Below are the code and all the weights of a small trained network. Each question names an input and a class and asks about switching units off, where a switched-off unit gives its printed mean instead of its output.

import numpy as np


def w(rows, s, z=0):
    codes = np.array(rows[::2]) - 128.0
    scale = np.full(codes.shape[1], s)
    scale[-1] = z or s
    return codes * scale


def f(y):
    return np.maximum(y, 0)


def log_softmax(a):
    a = a - a.max(-1, keepdims=True)
    return a - np.log(np.exp(a).sum(-1, keepdims=True))


def net(x, mask):
    res = np.array(x, float).reshape(1, 3) / 4 @ E
    y = f(res @ A[0][:, :-1].T + A[0][:, -1])
    res = res + np.where(mask, y, B[0][:, -1]) @ B[0][:, :-1]
    return log_softmax(res[-1] @ U[:, :-1].T + U[:, -1])


A, B = {}, {}
E = w([
[172,119,201,237,137],'x0',
[25,89,250,114,87],'x1',
[205,139,167,93,30],'x2',
],0.013)
A[0] = w([
[106,129,59,57,133,99],'N0',
[184,106,156,220,180,114],'N1',
[50,165,91,177,251,81],'N2',
[227,195,41,149,186,2],'N3',
[79,143,96,31,140,55],'N4',
[211,177,169,93,60,155],'N5',
],0.012,0.0053)
B[0] = w([
[190,179,188,183,59,204],'N0',
[199,165,156,61,49,198],'N1',
[116,88,77,133,3,242],'N2',
[45,136,175,51,173,253],'N3',
[168,160,167,105,86,197],'N4',
[65,128,57,148,35,215],'N5',
],0.012,0.016)
U = w([
[233,188,164,116,94,97],'0',
[96,128,4,137,86,89],'1',
[21,147,206,92,151,147],'2',
[150,163,87,136,130,247],'3',
[127,122,98,157,188,106],'4',
[175,108,74,172,174,103],'5',
[159,101,117,165,193,110],'6',
],0.013,0.015)

Each question gives the input, the list of numbers given to net, and the class t.
The units are the neurons (one row each of A and B). Each row of codes is followed by its name. A weight is (code - 128) times the scale printed after its matrix; where a second scale follows, it is the last column's (A, B and U).
mask holds one flag per neuron, in row order. A switched-off neuron (its flag False) gives its mean, the last column of its row in B, instead of its output. The means were averaged over made-up inputs and are rounded, as every weight is.
A unit's drop is (log p(t) with every unit on - log p(t) with that unit switched off) / (log p(t) with every unit on - log p(t) with every unit switched off).
The circuit of an input: a set's keep is (log p(t) with only the set's units on - log p(t) with every unit switched off) / (log p(t) with every unit on - log p(t) with every unit switched off). Starting from all 6 units, units are removed one at a time, each time the one whose removal leaves the highest keep (on an exact tie, the one counted first), for as long as the keep stays at least 0.8.
units of the circuit, in order: the units of the circuit, biggest drop first
unit that matters most: the unit with the biggest drop
k most important neurons: the k neurons with the biggest drops, biggest first
drop when u is switched off: that unit's drop, to one decimal
input [-4,-4,-3], class 0: 2 most important neurons	(N0, N5)
input [0,-6,6], class 1: unit that matters most	N5
input [-2,0,-1], class 3: 3 most important neurons	(N3, N1, N5)
input [-6,3,8], class 1: 2 most important neurons	(N5, N1)
input [-7,1,8], class 1: 2 most important neurons	(N5, N1)
input [-1,8,-8], class 1: 2 most important neurons	(N2, N3)
input [-8,8,-4], class 0: 2 most important neurons	(N3, N4)
input [5,-1,-6], class 1: 3 most important neurons	(N2, N0, N4)
input [-6,6,5], class 0: 2 most important neurons	(N3, N4)
input [2,5,5], class 1: units of the circuit, in order	(N3, N5)
input [5,-1,-5], class 0: 2 most important neurons	(N1, N5)
input [2,1,2], class 3: units of the circuit, in order	(N3, N2, N0, N4)
input [-7,6,7], class 0: 4 most important neurons	(N3, N4, N2, N0)
input [0,-4,5], class 1: units of the circuit, in order	(N5)
input [-5,-8,4], class 2: drop when N3 is switched off	1.1
input [0,3,-6], class 1: drop when N2 is switched off	0.2
input [-1,7,7], class 1: drop when N3 is switched off	0.7
